Below are the code and all the weights of a small trained network. Each question names an input and a class and asks about switching units off, where a switched-off unit gives its printed mean instead of its output.

import numpy as np


def w(rows, s, z=0):
    codes = np.array(rows[::2]) - 128.0
    scale = np.full(codes.shape[1], s)
    scale[-1] = z or s
    return codes * scale


def norm(h):
    return h / np.sqrt((h * h).mean(-1, keepdims=True) + 1e-5)


def f(y):
    return np.maximum(y, 0)


def log_softmax(a):
    a = a - a.max(-1, keepdims=True)
    return a - np.log(np.exp(a).sum(-1, keepdims=True))


def net(x, mask):
    res = np.array(x, float).reshape(1, 2) / 4 @ E
    u = 0
    for l in range(2):
        y = f(norm(res) @ A[l][:, :-1].T + A[l][:, -1])
        res = res + np.where(mask[u : u + 15], y, B[l][:, -1]) @ B[l][:, :-1]
        u += 15
    return log_softmax(norm(res)[-1] @ U[:, :-1].T + U[:, -1])


A, B = {}, {}
E = w([
[145,69,61,204,146,79,191,145,93],'x0',
[250,83,136,125,92,154,150,133,165],'x1',
],0.017)
A[0] = w([
[186,134,195,123,70,188,16,134,233,120],'L0N0',
[209,172,206,128,42,224,122,87,215,123],'L0N1',
[31,167,94,99,145,176,51,108,152,124],'L0N2',
[166,129,77,89,111,128,91,157,104,2],'L0N3',
[97,181,209,105,149,165,78,105,178,188],'L0N4',
[166,169,160,78,64,135,82,151,127,70],'L0N5',
[160,146,205,57,152,87,125,115,114,42],'L0N6',
[156,185,95,97,112,127,77,187,196,35],'L0N7',
[95,112,43,116,135,59,119,201,113,173],'L0N8',
[174,152,165,124,71,196,91,104,148,197],'L0N9',
[199,173,151,179,103,175,155,177,185,92],'L0N10',
[55,126,135,78,132,121,66,135,139,124],'L0N11',
[181,95,74,155,68,178,142,89,136,131],'L0N12',
[142,71,2,156,110,151,172,135,182,94],'L0N13',
[86,128,136,111,119,136,103,221,96,71],'L0N14',
],0.0076,0.0068)
B[0] = w([
[154,69,55,51,179,200,198,186,96,236],'L0N0',
[82,216,146,222,109,74,60,83,142,247],'L0N1',
[142,156,119,186,107,66,118,58,152,197],'L0N2',
[121,43,254,129,180,92,81,96,167,128],'L0N3',
[135,80,116,77,139,148,190,201,101,222],'L0N4',
[165,72,109,56,133,193,168,189,138,170],'L0N5',
[122,81,146,99,143,177,146,166,137,144],'L0N6',
[151,27,140,104,162,118,148,150,124,142],'L0N7',
[119,169,157,106,49,110,118,138,126,191],'L0N8',
[108,137,190,177,63,76,151,40,159,222],'L0N9',
[60,161,122,186,75,70,126,66,134,179],'L0N10',
[112,148,173,202,108,68,96,72,177,178],'L0N11',
[69,179,169,180,125,75,116,99,105,192],'L0N12',
[118,97,95,41,126,214,182,148,114,187],'L0N13',
[110,105,130,106,104,132,159,174,81,138],'L0N14',
],0.0081,0.011)
A[1] = w([
[138,96,128,62,213,181,95,222,127,6],'L1N0',
[180,70,84,181,194,125,149,232,81,34],'L1N1',
[160,102,48,108,189,118,125,206,114,36],'L1N2',
[68,183,149,95,182,161,63,137,75,83],'L1N3',
[166,137,143,116,55,128,160,97,148,152],'L1N4',
[163,145,124,141,66,103,175,138,107,148],'L1N5',
[236,136,131,182,115,137,104,98,166,62],'L1N6',
[167,94,71,193,191,82,153,118,105,144],'L1N7',
[101,119,137,114,89,129,161,128,112,151],'L1N8',
[129,177,159,107,91,176,67,80,182,143],'L1N9',
[159,88,62,140,164,97,115,200,81,76],'L1N10',
[164,101,96,145,149,109,116,208,93,70],'L1N11',
[248,106,164,153,83,141,114,108,176,118],'L1N12',
[139,150,176,16,132,149,104,117,160,80],'L1N13',
[148,115,122,167,108,66,139,127,110,83],'L1N14',
],0.015,0.011)
B[1] = w([
[222,36,107,58,124,92,150,184,123,128],'L1N0',
[175,67,82,33,115,196,152,217,123,154],'L1N1',
[213,6,92,45,96,203,187,208,96,134],'L1N2',
[118,157,113,205,105,84,97,75,132,152],'L1N3',
[119,104,132,121,179,91,158,140,113,255],'L1N4',
[104,116,165,131,192,131,140,127,171,239],'L1N5',
[50,220,103,221,80,40,90,24,81,171],'L1N6',
[110,173,101,110,74,179,75,141,115,187],'L1N7',
[170,126,153,136,165,110,145,97,148,215],'L1N8',
[184,96,86,78,105,193,132,189,114,212],'L1N9',
[140,79,130,70,103,176,128,158,96,152],'L1N10',
[175,173,112,48,113,180,190,85,158,140],'L1N11',
[58,209,125,199,65,95,41,78,124,213],'L1N12',
[164,62,55,61,127,213,161,198,76,176],'L1N13',
[190,89,105,98,99,166,122,140,135,181],'L1N14',
],0.016,0.015)
U = w([
[148,38,23,17,42,240,201,198,63,160],'0',
[35,218,71,250,25,37,77,27,83,241],'1',
[167,53,193,123,202,64,247,117,206,172],'2',
[157,208,221,139,159,221,15,212,161,2],'3',
[149,136,235,217,173,201,15,229,78,2],'4',
[195,219,223,189,152,219,39,247,135,2],'5',
[189,212,203,202,158,218,49,242,140,2],'6',
[131,220,173,115,172,191,33,208,144,2],'7',
],0.017,0.013)

Each question gives the input, the list of numbers given to net, and the class t.
The units are the neurons (one row each of A and B). Each row of codes is followed by its name. A weight is (code - 128) times the scale printed after its matrix; where a second scale follows, it is the last column's (A, B and U).
mask holds one flag per neuron, layer by layer. A switched-off neuron (its flag False) gives its mean, the last column of its row in B, instead of its output. The means were averaged over made-up inputs and are rounded, as every weight is.
A unit's drop is (log p(t) with every unit on - log p(t) with that unit switched off) / (log p(t) with every unit on - log p(t) with every unit switched off).
most important unit: the unit with the biggest drop
top k neurons: the k neurons with the biggest drops, biggest first
k most important neurons of layer l: the k neurons of layer l with the biggest drops, biggest first
drop of u: that unit's drop, to one decimal
input [-2,4], class 1: most important unit => L0N1
input [2,3], class 2: top 3 neurons => (L0N13, L0N12, L0N2)
input [-2,1], class 2: top 2 neurons => (L0N9, L0N1)
input [-2,-3], class 2: 3 most important neurons of layer 1 => (L1N12, L1N6, L1N13)
input [6,7], class 1: top 2 neurons => (L0N0, L0N4)
input [3,-1], class 2: top 2 neurons => (L0N8, L0N0)
input [4,-2], class 0: top 3 neurons => (L0N9, L0N1, L0N10)
input [-1,0], class 2: top 2 neurons => (L0N4, L0N9)
input [-8,-8], class 0: 3 most important neurons of layer 1 => (L1N9, L1N13, L1N12)
input [6,-6], class 0: top 2 neurons => (L0N1, L0N9)
input [-2,0], class 2: top 2 neurons => (L0N4, L0N9)
input [3,0], class 2: top 2 neurons => (L0N8, L0N0)
input [0,-3], class 2: 3 most important neurons of layer 0 => (L0N1, L0N8, L0N2)
input [-1,-1], class 2: most important unit => L0N4
input [-1,2], class 2: drop of L0N0 => 0.1
input [-1,-2], class 2: drop of L1N12 => 0.6
